Each row was made from one walk, in order. Every step used is in the known rows, and no mark comes twice. Write each row's walk.
Each row is shifted at random along 7 fixed directions that mean nothing.
Known rows:
fasig-ridu-nolib-tedigok-funa-metadom-busafov-zozov: [-256   88 -343 -125   29  -24   56   64  186  -59   77  232  -64 -129
   41  114   78   -3 -121 -100   66  227  167   78  110 -166 -299  183
  133  -60    2   69  -92  175  129  150    6 -219 -113  -11  187   49
  -39   68  161   63  119 -107   83   83  122   37   79  168   28 -166
  127  115 -265  107   -1  167  185  -46]
metadom-fasig-ridu-nolib-funa-guguped-bena-zozov-busafov: [-202  376 -124 -220   77 -268 -151  -65  243 -114    6   29  -54   76
  -39  -42   22  126  -42 -113 -385   13  354   50 -129  -64 -161  184
 -189  338  -69   91  -34  608   84  324   52 -316  141   42   57 -103
  -55   16 -147   51  124  -13   79 -146  -89  -46 -181  261 -169 -353
  121  -40 -327   29 -167  258 -151  247]
funa-metadom-busafov-zozov-guguped-ridu: [-241  300 -277 -199  -16  -60 -224  108  206  -23  -29  167  -88   98
  -25  134  287  166 -315   35 -253  159    4  117  -86  109 -139   58
 -143  130   15  200 -155 -124   74  368  -86  -27  -80    1  347  -42
  -28  -49   32  279  172  -55  -70 -139   35   68   26  171  110   81
  380   87 -118  188   55  213   56  -67]
pelik-bena-funa-guguped: [  98  174   -5 -255   67  -46  -58  109  189   31   68   43    6    4
  -56   65  110  -16   77  -44 -104   40   44   74   17   10 -187  223
 -120   69  117  -35 -182  162   41  323  -19  -58  -64   -3   90  -52
   32   91   -3   16   84  -89  -21   64   -4   -2   59  194   85 -235
  276  -12 -217  103   -2  139  -62  112]
pelik-bena-funa-guguped-zozov-busafov-tedigok-metadom-nolib: [ -85  312   -2 -221   -2  -74 -247  170  221   -9  104  113  -15 -120
   60   60   -6  124  106  -78 -228  -28  239  -77  -11 -217 -196  180
 -195  150   50  135 -204  107  -76  277   -8 -274  -10  -87  -26   40
  -62  210  -73  -65  176 -137  116  -82 -191 -111   -2   28  138 -144
  -48  -83 -344   79 -232  238 -276  392]
busafov-pelik-zozov-guguped-bena-funa-metadom-ridu-nolib-fasig: [-148   66 -245 -181   24 -110 -221  -33  115    7   42  176  -43 -146
   57  109  200   89  134 -140   56  255   58   75  -52    8 -283  159
 -131 -109  -42  130 -105   89  152  291  -23 -209 -125   26  304 -120
  -14  115   42   83   75  -74  -79  172   58  -31   61  253  196 -365
  106   12  -58    1    6  196  -48   21]
fasig-metadom-busafov-zozov: [-134  125 -202 -142  -17   90  206   39   66   63   85  152  -80 -149
    0  249  -79  125  -85   29 -138   33  109   58  184  -56  -32   84
   40  -30 -115  101  -49  -72  -14   64  -58  -85 -142  -17  246  -26
   63  143  132  -86  147  -95  -25    8    8   44  112  -19   34   82
  171   67  -39   90   26  135  299   40]
zozov-busafov-pelik-fasig: [ -62  127  -48 -233  -29 -154 -263   43  133   74   73   73    5 -280
  -92   53  143   52   60 -183   -5   13  115   74   50   61 -276   43
   94  -16   40  123 -122 -181   79  260  127  -45 -141  -32   93   38
    0  127  -46   -7   42  -32 -132   65  -30 -103   33   19   57   29
   25   -2  -82  110   45  118 -142   98]
pelik-bena-zozov-busafov-tedigok-funa-guguped-ridu-metadom: [ -83 -187 -121 -206  119 -183 -363   -1  216 -136   37  114   17  -29
    9  -80  223  -83 -129  -32  -57  252  184  -35  -43 -115 -279  124
  -57  -73   36  122 -112  -25  230  302   86 -271    6   98   68  -94
 -101  -82  -55   83  138   73  112  -77    7   77   -7  447   77 -298
  117 -154 -210 -141 -135  125 -124  118]
bena-guguped-zozov-busafov-pelik: [-189  191   28 -291   47 -197 -285   21  230  -32   83   54  -85 -162
  -63  -21  147  142   75  -12 -315   -8  300   29   85   -8 -182  171
  121  262   37   93  -84  -95   58  238  103  -53   50  -33  -34  -46
  -50   26  -95    1  105   75    1  -65 -102   10  -47  212  -15  102
  224  -86 -165   41 -120  165 -122  134]
ridu-nolib-funa-metadom: [-119  208 -123 -301   90   93 -127  160  254  109  132   25 -139  -86
  -26  146  -41 -129    2 -144   20   34  161  145  136   22 -262  203
  102  -37   94  -58  -99  326  128  202    9 -170 -286 -142   -7   77
  140  185   89  -60   39 -272   93  182   21   74  109  215  -30 -290
  119   -9 -178  285  -31   70   25  -44]
fasig-ridu-metadom-nolib-funa-guguped-bena-zozov: [-178  320 -278  -97  -40  -72  117   -9   52  -46   11  157   25  217
   76  176  -75  240    4  -26 -324   74  289  -94 -127 -181  -24  104
 -190  167 -161   65    7  635  -15  247  -63 -349   87   75  146 -108
  -26   92  -71  -33  199  -56   45 -119   13  -76   -8  100   -5 -634
  154   40 -375 -100 -323  298   97  265]
zozov-guguped-bena-funa-metadom: [  42   97  -72 -319   61 -101  -38  124  223  -87   82  108  -87   98
   -4   85   99  149  -25  -16 -137   34  119   15 -142  -30  -57  164
  -87  127   71   -3  -58   54  -10  330    2 -151   62   58   20 -111
  -40   25  -83   67  198  -60  130    2  -76   63  -46  252  159 -293
  364 -128 -216   28 -133  256 -138  123]
funa-metadom-busafov-pelik-zozov: [ -94 -330   20 -195  131 -289   15 -153  138 -218   70  192   -2 -229
  -41  -99  -73   76   12  -69   28   64  172   -9   90 -229 -216  180
  233  -12  -64  171   13  211  178   65  197 -150  246   62 -120  -91
 -149  -25   13 -106  130  106  186   96   35   99  -51  251   85  -89
  146 -113  -34  -55  -24  169  -36  375]
guguped-funa-metadom-nolib: [ -42   15 -107 -282   83  -43  -86   -7  190 -149  103  112 -156   62
   46  137 -161  185  -42  -20 -159  -30   56   62 -167  -94   25   86
 -183   18 -135  -50   31  204   70  144  -22 -260   55   28   50  -58
    4   44  -13  -16  215  -95  189  -93    3  113  -80  181   70 -230
  194 -133 -148   78 -151  259   64  175]
pelik-zozov-guguped-funa-metadom: [ -13  143 -123 -201   20   68   -9  117  113   75   86   30 -120   22
 -152  257  117  124  -40  -28 -169   10 -174  119   98  126  -55  286
   31   -7   91   24 -118   51 -135  324 -116  -39 -152   12  187  -99
  124   20  172    6  138 -179  -43   80   -3  139   32  112  102  -48
  486  -11 -116   62   88  182   85   71]
metadom-busafov-pelik-fasig-ridu-nolib-funa: [ -94  173 -204 -109   37 -258 -211 -115  170 -166  -46   49  -66   -5
  -25  -23 -200  160 -215 -117 -260  -29  422  135 -212 -125 -104   82
 -133  273 -114  258   19  558  151  154  126 -167  254   40   13  -39
  -87   39 -122  115  138   -8   29 -174   -6   49 -149  -19 -243 -282
   75   40 -254   48  -58  353  111  156]
zozov-guguped-funa-metadom: [ -70   61 -180 -200   40   -6  -61   78  151  -38   73  105  -90   29
 -115  177  150  117  -94  -46 -146   92  -88   87    0   67  -85  199
   27   27   96   16  -68   37  -70  353  -64 -132  -62   48  168  -90
   25   -8   91   64  146  -78   40   16    9  115  -10  188  106 -174
  441  -37 -191   15   15  209   22   63]
funa-guguped-bena-zozov-busafov-tedigok-metadom-nolib-fasig: [ -68  225  -62 -324   99 -129 -263   43  282  -90   78  119 -138  -26
   33  101   42   90  107 -111 -175   14  192   49  -35  -67 -164  142
 -219  193 -144  -60  -70  188  122  238  -34 -420  -54   17  237  -35
   27   97   -3   35  100 -112  151  -76  -12   38  -94  300   54 -178
    5  -70 -172  109 -108  218  -41  126]
fasig-ridu-nolib-tedigok-metadom-busafov-pelik-zozov: [ -96   48 -112 -133    6 -256    4  -76  173  -65   38  199  -25  -84
  130  -67 -111   64   57 -151   61   49  264    0 -153 -192 -262   87
   25   17 -125  246  -88  258  115  105  120 -158   60   37   -7    6
 -105  128  -53   -6  166  -59   38   37   77  -58   23  -13   60  -43
 -107   44 -222   22  -57  231   -6  252]
fasig-metadom-ridu-nolib-tedigok-bena-zozov-busafov-pelik: [  33 -107   -3 -255  166 -282 -154 -185  242 -250   16   59  -95 -230
  -42  -75 -173   91  -30 -101 -189  -64  269  112  -23 -121 -108   68
  162  189 -271  102   37  226  232   83  139 -215  158   83   86 -168
  -61  -39   12  -21   94  108  258 -166  -52  147 -210  283  -68   17
   40 -106  -92  -60   12  216   71  258]
fasig-ridu-metadom-busafov: [-318  317 -448  -44  -83   76   96  -12   92  132   29  239  -49  -31
    5  175  214  -80  -23 -124  133  344   35  126   -3   81 -307  -29
 -224 -196   14  141 -134   22   -5  320  -97  -29 -319   45  378   93
   39  126   71  157   61 -122 -309   37  178 -138  232   26   84 -117
   62  194  -99  137  101   77  188 -191]
funa-metadom-ridu-nolib-tedigok-bena-guguped-zozov-busafov-pelik-fasig: [-189  103 -100 -292   84  -47 -327  -10  206  -68   86   24  -65 -346
 -163  106   99   98  -23  -58 -237   65  240  134  289  -63 -212  270
  259  102   14   42  -33  144  176  152  114 -128    7  -64   97  -35
   34  -33  145   32   25  -57   70   67  -93  151  -51  267 -110 -109
  323  -14  -99  121  -21  142  100  -40]
busafov-zozov-guguped-ridu-metadom: [  38  -76 -196 -141   37 -119 -111  -19   82   -9  -11   97  -20   40
   15   53   45   85 -200  -32 -149   41   16   21 -172   80  -67  -45
  -32    4  -76  283  -95 -140  114  283   14 -176  -73   56  181 -147
    1   64  -54   28  165   -5  109 -128  -14   84  -12   80   86  -95
   90  -45 -111 -113  -50  181  -29  150]
metadom-ridu-nolib-fasig: [-281  255 -181 -117   55 -109 -169 -150  174   59   86  112  -37 -234
   -9   37  -14  -37   82 -183  -25  118  330   69   61  -55 -295  127
 -166   75    9  157  -78  393  111  182   80 -260  -80 -113  131  -37
  -11  221  -44    3   56  -99   80  103   31 -107   86  136  -67 -356
 -162   30 -161   77  -52   80 -118   51]
tedigok-metadom-busafov-pelik: [-117   -1   56 -283  125 -291 -124  -55  310 -157  109  179  -53 -238
   23 -135  -75   19   24  -88  -33   -7  369   55   -2 -193 -286   97
  123  228  -21  173  -65   40  174  116  196 -151  152  -57 -132   18
 -139   99  -83  -17  108   70  213   12  -19   25  -74  158   25  119
  -39  -82 -148  131  -67  154 -124  227]
guguped-zozov-busafov-pelik: [ 102   14   19 -387   57 -101 -227   89  197   49  107   -9 -199  -86
   48  108   33   81  215  -71 -113 -128  -65  144 -123  234  -97  -22
   94   50 -179  -62 -105 -406  183  185    8  -80 -290   41  172  -14
  142  131  -31  -61   67  -39    8  -82   -6   46  -82  110  120  387
   59  -82   66  148    9  143   77   82]
pelik-zozov-guguped-ridu-nolib: [  54  -71 -140 -133   27  -99 -162  -34   72   43    0   56   -4   44
  -25   30  148   -8   -6  -92  -27  113  -58   26 -143  127 -162   59
  -53 -165    7  180 -123   40  178  331   45 -147 -158   85  132  -70
   35   93  -56   10  136  -79   36   37   20   35   65  143   84 -226
  103  -35  -92  -67  -27   89  -80  142]
busafov-tedigok-bena-funa-metadom-nolib: [-128  175 -155 -220   80  -35 -363   62  302 -220   42  172 -134  -78
  -50  116   89  106 -116  -42  -55  151  181  132   16 -159 -177  144
 -240  121  -29  -84  -45  127   76  220  -36 -149   63   17  183    9
  -82  -34   77  210  161  -63  109 -128  -11  119   -6  358   70 -284
  286  -52 -199  130    5  233   35  -32]
ridu-nolib-fasig-metadom-busafov-pelik-zozov-guguped: [-134  -84  -25 -163   96 -159  -66 -118  173   -7   42  102  -65 -201
    8  -67    6  -23   47  -76  -33  162  348   83   33  -68 -261  226
   35  -30  -38  302  -36  165  179   86   94  -46   21   42   76 -106
  -38   58  -10   -3   90    2  -71  158   58  131  109  237  -19 -114
   84  -79    5   10   52  146   94   37]
pelik-bena-guguped-funa-metadom: [ 305 -168   -8 -417  157   25 -117   89  208  -48   92   -6 -177   29
  -39  150   53    8   64    4  -45  -14 -232  178  -78  155   32  201
  -80 -137  -43 -198  -69 -146  171  243  -39 -154 -141  114  128  -72
  157  -19  125    4  121 -134   58   22   66  252  -79  327  118    4
  454 -153  -20   93   41  173  144  -26]
tedigok-funa-metadom-ridu: [ -12  122  -58 -220  117 -254 -124  -51  279 -135   45  147  -49 -188
   19  -90  -41   10  -11 -216  103  -15  133   75 -201 -104 -266    7
 -126  180  -64  128 -132  281  148  287  112 -321   93  -40    3    1
 -104  101  -82   62  129   10  320 -146   29  -81 -144  127  127  -62
 -139  -67 -267  125  -74  244 -289  329]
bena-guguped-ridu-metadom-nolib-funa: [-313  218 -281 -109   29  102 -160  -51   96 -104    2  133  -97   73
  -74  221   -9  168 -264   99 -314  207  242   41   87 -170   -1  148
 -235   59  -70   50   45  530  120  207  -69 -145  117    4  182  -57
  -19  -39   50   95  160  -72   47  -97   16  144   79  247 -121 -579
  392    4 -160   31 -198  218  274  -55]
funa-guguped-bena-zozov-busafov-tedigok-metadom: [ 298 -118   -5 -386  127   21  -95  147  187  -53  133  -11 -182  -47
  -45  266   27  108  128   -2 -161 -129 -180   66   86   73   71  107
   24   24 -195 -283  -51 -263  110  190  -49 -396 -211  115  249  -79
  184   64  122 -149  118 -162  228  -44  -75  219 -144  229  114   98
  276 -129  -24    8  -44  148  162  114]
bena-guguped-funa-metadom: [-116   75 -213 -259   44  -60 -140   57  199  -83   59  190  -45   32
  -61   78  249   44  -60  -66  -15  204  -28   57  -23    8 -190  159
  -16  -40  120  -44  -73   48   33  393  -14 -192  -25   59  105  -10
  -39  -33   45  117  133  -21   -3    2   64   30   12  312  133 -281
  393  -36 -271   35  -55  185  -73   21]
bena-zozov-guguped-funa-metadom-nolib-fasig-ridu: [  78  123  -34 -329  133  -47  -20  -43  229   85  170   45 -110 -127
   85   78  -73   11  333 -141  -33  -19  166   88 -114    9 -125  170
 -188    0 -111   -7  -57  230  268   95    6 -352 -175   -7  103  -68
  132  185  -36 -104  115 -118   71  131   72   50   -2  264   67 -263
  -17 -181  -52  128 -154  132  -37   48]
tedigok-funa-metadom-busafov-zozov-guguped: [-135  237 -190 -118    1  -32   41  159  138  -13   29  160  -33 -163
 -131  180  179  135 -185  -31 -150   77   32   77  176  -44 -191  215
  103  170   64  203 -168   36  -66  321  -58 -111  -46  -32  240  -39
  -25   59  184   59  124  -81   86  -41   -8   77   20   49  103   69
  296   98 -251  104   72  218   55  153]
funa-guguped-ridu-nolib-tedigok: [ -68  -53 -191 -243  119 -102 -144  -25  228  -71   33  108  -49  167
  -30  -34   87 -168  -61 -131  -37  145   18  123  -94   86 -304   98
  117  -48   69   12  -98  328  283  321   34 -212 -148   32  121   26
   54   41   29   72   10  -67  229   41  104   65   14  304  -36 -309
   98   43 -216   92   17   65   60    3]
fasig-metadom-nolib-funa-guguped-zozov-busafov: [-247  350 -223 -166  -45    6  -17   91  122  -10  -10  134  -83  127
   50  133    4  148  -53  -97 -244   81  105    6 -149  -15 -123   17
 -108   96 -117   79  -76  381  -17  340 -121 -208  -84   48  228   19
    8   81  -64   40  128  -57  -52 -213   -9  -98    8   50   48 -216
  107   50 -260  129 -161  305   84  242]
guguped-funa-metadom-busafov-pelik-bena: [ -91   -6  -64 -275   14  -49 -109  122  158   49  148  150  -45 -154
   62  110   49   23  127  -44   -8   89   26   75   50  -21 -243  190
   42 -145   45   92 -158 -201   65  178   13  -39 -204  -38   53   25
   26  162  118  -56   96  -92  -39  154   28  -27   82  107  189  109
  121  -17  -96  158   33  107   37  143]
pelik-busafov-zozov-guguped: [ 115 -153   22 -112   81 -223  -22  -42  117  -54  -11   73   26 -193
 -133  -67   76   40  -29 -170  -80  -34   12   40   70   22 -196  196
  170   50   30  196 -116   51   21  264  112 -133   38   74   26 -123
  -50   66   32  -78  107   53  126   37  -63   48  -38   95   84   51
  113  -64  -99 -106   77  172 -141  315]
pelik-zozov-guguped-ridu: [-158  262  -30 -158  -38 -135 -194   38  169   95   41   79   -5   80
   27   11  184  127  -46    2 -179   69  218  -56 -135   14 -157  130
 -181  107   74  236 -156   57   40  287   46   -4  -16   -8   38  -69
  -63   66 -170   98  236  -42  -31   -6  -27  -70  133  112   78 -138
  185  -57 -187   51 -141  141 -195  124]
pelik-bena-guguped-zozov-busafov-tedigok-funa-metadom-nolib-ridu: [  32  189  -18 -271  120    4 -258   89  226  -10   93    3 -171 -247
  -58  154   -6   69  148  -87 -207  -32  113   97  164  -73 -125  279
 -201  106   -6   10 -143  126   91  200  -32 -313  -80  -43  103  -27
  102  104  127  -23   85 -141  138  -43  -56  101  -53  206   34  -15
   81  -99 -134  109  -72  216   -6  145]
pelik-ridu-nolib-tedigok-funa-guguped-bena-zozov-busafov: [ 190  189  -52 -395   49  -88  -22  206  196   79  111  -49  -83   58
  -38  112  105  -35  175 -130  -99 -106  -16   70  -56  142 -198  162
  124   29  -21  -94 -145  127  152  362  -15 -307 -287   72  116  -13
  185  147   57  -95   32 -182  140   -5  -42   -9  -96  157   44 -107
   49  -38 -264  133  -79  147    3  179]
ridu-nolib-fasig-metadom-busafov-pelik-zozov: [-198   19 -149 -127   40 -131  -74 -148  116  -41   10  158  -92 -126
   17   43  -68   45  -32  -84  -24  149  253  109   11  -67 -207  128
  -44  -49 -133  230  -12  210  111   90   32  -46   16   40  187  -75
  -23   45   38   55   97  -29 -131   52  107   69   79  147   -2  -89
   57   41   10   19   93  188  219   36]
fasig-ridu-metadom-nolib-tedigok-funa-guguped-zozov-busafov: [-272  175 -301 -103    6   64   64   11   95  -51   61  132 -112   51
    2  198   47  123  -31  -42 -196  185   88   12   -4  -97 -118  124
  -48   13 -103  -23  -31  339   20  240 -109 -235  -74   85  279  -45
   27  -12   52   36  130  -69   26  -98   59   39   31  148   -3 -297
  217   47 -232  -18 -167  248  268   34]
guguped-ridu-nolib-metadom-fasig: [-230  132 -226 -182   87  -72 -225 -160  170  -58   -3  144  -92  -79
  -17   73  -18  -21  -91 -125  -52  173  103  153  -79   20 -200   25
 -225   -9  -76  129  -30  304  200  216   24 -230  -67  -17  217  -26
   18   61   13  113   50  -69   89  -24   59   51    6  226  -16 -275
  -58    3  -30   75  -16  126   12  -37]

Write each row's walk:
[ 108  217 -120 -112   37 -207  -26  -27  190  -51  -44   77   24   14
  -91   -6  111   16   54 -167 -110   25  165   67 -117   38 -197  154
   56  223  -41  137 -114  372   77  335   42 -172  -21  131  181  -88
  -16   57   14  100  111  -26  114 -110   49   26  -39  166  -17 -215
  128   51 -345  -63   14  192  -40  174]  fasig-ridu-nolib-tedigok-bena-zozov-guguped
[-159  249 -143 -242   74  -65 -271   24  196  -58   46  167   25 -165
  -15   60   20   21  -87 -124  -29  107  162   45    5 -108 -266   61
 -117   73  -34  121  -88  448  265  288   48 -375  -46  -95   69   29
  -11  144   55   21   89 -113  301  -54  -51  -20   -6  252   47 -416
  -17    1 -293  183 -148  131 -159  229]  tedigok-bena-guguped-ridu-nolib-funa-metadom-fasig
[ -60  245 -231 -239   36  -57  -24   52  158  -24   58   69  -44   59
 -107  193  117   53   64  -47 -259   85  153  166   93   24 -206  275
  133  136  -13  -24  -79  330  149  264  -36 -175  -93   48  261   -2
  123   18  170   68   11  -87   12   46   74   88  -69  187  -86 -187
  301  137 -216   85    5  172  335  -77]  metadom-busafov-pelik-fasig-ridu-nolib-tedigok-funa-guguped-bena-zozov
[  60  308 -162 -322  -71   15  159  294  174   52  112  168  -91  148
  124  257   63  216   36   62 -166  -35   49   -8 -110  -32  -31  140
  -47  140  -37   62 -167 -136  -64  276 -133 -131 -163   34  215  -29
   40  217   57   -6  207 -185  118  -17  -89  -37   35  -48  210   30
  219   40 -264  157 -123  258   87  128]  nolib-tedigok-metadom-busafov-zozov-guguped-bena-funa
[ -91   59 -201 -291   82    9 -175   20  244   36   53   45 -107  115
  164   11   47 -110  165 -122   30  192  217  142 -265   72 -267   76
  -89  -73 -102  -55  -53  273  387  157    6 -205 -213   78  154   95
   96   73 -109   88   53  -65 -132   27  181   45   63  285  -66 -361
   82  -63  -66  219 -190  191  215 -210]  pelik-fasig-ridu-metadom-nolib-funa-guguped-zozov
[  26  -49 -109 -102   69  -59  -63  -85    7   11   -3   17  -51 -109
 -134  153 -149  132  -94  -62 -271  -52   25   72  131   -1  -34  173
  101   31  -35  274  -57  274   24  179   33 -156    3  -26   75 -193
   90   70  105 -109   78  -85  129   52  -79  189  -17   15  -17 -191
  120   -7  -61 -142   15  165   69  245]  busafov-pelik-zozov-guguped-ridu-nolib-metadom
[  21  -67  -46 -287   33 -121 -144   66  112  -88   83   96  -22 -131
    4   90  -18  124  123 -117  -93  -25   53   29  -63  -69 -192   81
  208   20 -134   29  -59  121  239  177   57 -264  -42   51  121   25
   26   84   33  -89   52   -6  182  -49   10   23  -89   75   79  -91
   17  -34 -160   77 -139  245  112  256]  metadom-nolib-tedigok-funa-guguped-zozov-busafov-pelik-fasig
[ -27  240 -202 -161   21   32   38   35  116   75   -1   40 -152  -52
  -21  221  -73  135 -169    0 -287  -25  145  165    6   96    9  116
 -133  123 -146  244  -68   51    2  152 -111 -105 -136    6  372 -128
  120  125  104   42  127 -174  -58  -82    1  175   39   -9  -48   75
  173   73  -53   99  114  234  303  -34]  ridu-nolib-fasig-metadom-busafov-zozov-guguped
[ -38   69  -21 -290   98 -110 -298  -15  209  -87   65   64  -61   52
  137   -1 -155  131  -86   67 -293   13  305   41 -210 -151  -72   55
 -334   66 -112  176  -66  131  213  125   21 -119   97  -57   -3 -123
  -33   55 -140   31  186  -42   75  -89  -65   97   -2  213   48 -284
   76 -140 -120   57 -202  221   -3  131]  busafov-pelik-bena-funa-guguped-ridu-metadom-nolib
[ 210   25 -151 -274  143 -236 -125  -26  280 -238  -10   76 -104  159
  -28  -63  -97   59 -143 -152 -122  -66   66  142 -303   -6  -82  113
  -55  201  -56   51  -41  379  106  330   41 -337  144  121    5  -94
  -11  -37    8  133  161  -36  298 -238    5  144 -244  216  -45 -215
  202  -45 -437  -20  -10  325  -46  224]  fasig-ridu-nolib-tedigok-bena-guguped-funa-metadom
[ -36   33 -188 -250    3 -112 -147  104  115    7   34   28  -33   45
   57   29  126   36   70 -140  -61   67   31  -11 -190   83 -209   30
   74  -45  -54    2  -71  176  208  335   32 -321 -162  129  108   -5
   35  106 -107  -36   83  -54  -19  -73   -6  -64  -34  130   28 -321
   65  -47 -227   66 -194  234  -20  219]  pelik-ridu-nolib-funa-guguped-zozov-busafov
[  -5  376 -175 -211   17   -1    7   44  160  101   95  125  -98  -31
   59  170   21  110  208 -168  -48   58  123   81 -162   18 -136  105
 -380   47  -35   48 -118  234   62  280  -88 -259 -160  -16  234  -39
   87  217  -45   44  121 -168  -20   71   22  -85   41   93  137 -358
   21  -15 -156  130  -85  225  -70   37]  zozov-guguped-bena-funa-metadom-nolib-fasig-ridu
[-283  458 -250  -69  -95  -23 -177   91   80  101  -45  136   43   18
  -22  146   71   94 -167  -29 -339  153  286   35   13  -42 -213  161
  -63   79   49  404 -172  376    5  355  -70  -12  -96  -64  187  -11
   -7  140   49   95  106 -103 -143  -50  -39  -75  115   -1   17 -241
  126  143 -265   86  -54  204   71  175]  fasig-metadom-busafov-pelik-bena-zozov-guguped-ridu-nolib-funa
[ -98  213 -159 -157  -20 -115   59  -70   18   10   39  149   67 -174
   -6  145  -86  226  141 -166 -250   19  216  -54   71 -148 -128   62
  -62   41 -125  172  -21  324   39  210   16 -365   22    8  179 -115
   12  148  -24 -116   77   14  -46   21  -47 -135  -15   21   71 -373
  -57   18 -160  -61 -163  242  -11  334]  funa-guguped-bena-zozov-busafov-pelik-fasig-metadom-nolib-ridu
[-124 -163 -166 -118   76 -144 -131 -192   86  -33   66   52  -33 -258
  -86  -12   18   16   33 -148  -77  131  252   62   33  -26 -188   90
  150  -59   -8  165   18  -17  138  139  169 -122   25   67   33  -84
  -20   -9  -92  -21   68   85 -113   71    2   62  -35  158  -95 -200
  115 -100   23 -160  -67  151   31   -7]  guguped-zozov-busafov-pelik-fasig-ridu-metadom
[-182    6 -303 -180   43   39  -45  -13  140  -78   60  158   -5  -69
  -53   84  235  -48   80 -125   40  344   61   70   63  -54 -315  155
   93 -162   20  -63  -53  210  203  285  -20 -166 -138  139  276    8
    4  -43   68   97   28   12 -102   67   65   11   72  346   10 -454
  264    9 -123   30  -69  134  170 -104]  pelik-fasig-ridu-metadom-nolib-tedigok-bena-funa-guguped-zozov-busafov
[  49 -131 -258 -287  137 -117   19   20  164  -90   25  166   12  -25
   14  -20    7 -107  -75 -102   -6  108  -51  126   18   -1 -292   59
  135  -70   18  189 -153  129  298  275   22 -327 -129    1  119  -35
   41  118   94  -53   -5    4  195   20   -9   60  -57  207   74 -159
  -45   15 -138   88   25   93  -18  207]  bena-funa-guguped-ridu-nolib-metadom-busafov-zozov
[ -65  260 -156 -237  120  -92 -194  -32  271  -66    4   35 -140   86
   71   33  -50   17   44 -137 -171   29  154  171 -268   56 -169   93
 -137  255 -149  -27  -69  463  249  249  -22 -321  -44   27  193   19
   67   73  -75  114   81  -94   90 -135   83   85 -139  190  -97 -197
   92   17 -186  168 -141  284  120   10]  tedigok-metadom-fasig-ridu-nolib-funa-guguped-zozov
[-131   89 -238 -201   37 -172 -402   56  170 -230  -70  106  -64  -83
  -89   55  186  199 -222  -93 -161  150  143   70  -48  -60 -172  124
  121  152  -69   20   11  254  163  355   52 -229  148  129  155  -77
  -95 -134   40  211  115   27  -15 -196  -11  134 -143  304  -12 -366
  411    7 -283    2  -85  376   74  112]  tedigok-bena-guguped-zozov-busafov-pelik-ridu-nolib-funa-metadom
[-110  355 -118 -239   -4 -123 -130   55  215   69   85   75  -53 -167
   40   60 -127  103   -7 -160  -91  -66  361  119  -87  -81 -212   71
 -101  169  -35  195  -93  280  135  115   96 -130  -17 -108   -5   71
   19  164  -74   31  106 -119  -67   15    6  -75   -2  -71  -51  -88
  -11   31 -189  283  -62  245   -8   81]  nolib-funa-metadom-busafov-pelik-fasig-ridu
[  25  -28 -155 -184   92   42 -264   42  152 -105   31   61  -94  -13
  -31  194  -33   69  -59   30 -181   72  123   78   33  -69  -57  114
  -72   48 -191   44  -21  243  271  149  -55 -274  -96   80  231  -66
   72   59  141  -15  121  -67  258 -138  -23  211   -7  292  -27 -329
  172  -96  -99   17 -109  162  246   92]  busafov-tedigok-bena-zozov-guguped-ridu-metadom-nolib-funa
[-121  334 -151 -207    8 -131 -283  -72  123  -18  -22   13 -161 -211
  -41  169 -144  234 -134 -112 -253  -90  135  179 -107   37  -39  -10
 -301  172 -230  180   -3  175   31  159   -3 -181    6  -17  263 -114
   56   71   16   77   79 -148  -82 -174  -59   72 -104  -47  -47  -35
  -41   15  -42  100   35  323   81   77]  zozov-busafov-pelik-ridu-nolib-metadom-fasig
[ -11  -57  -41 -329  213  -72 -203  -95  207 -112   61   27  -82 -142
 -101   68  -44  -14  -28  -54 -168   29   61  141   15    3 -106  168
   23   49 -103   43   11  455  402  181   56 -335   -4   -7  101  -88
   83   20   71  -59   51  -84  323   36   -8  245 -126  428  -20 -337
  188 -162   40  111 -103  119   19  126]  bena-zozov-guguped-ridu-nolib-funa-metadom-fasig
[-315  419 -180 -279    3   40 -146   98  250 -140   86  107 -175   74
 -101  292   87  277 -176   83 -381   64  166   67  153 -122    0  281
  -53  221  -88 -151   14  300 -102  210 -124  -74   29   34  263 -111
   -8 -130  155  156  217 -123   17 -138  -36  135  -18  340  -25 -176
  549    2 -239  136  -79  238  227  -24]  guguped-funa-metadom-nolib-tedigok-bena-zozov-busafov
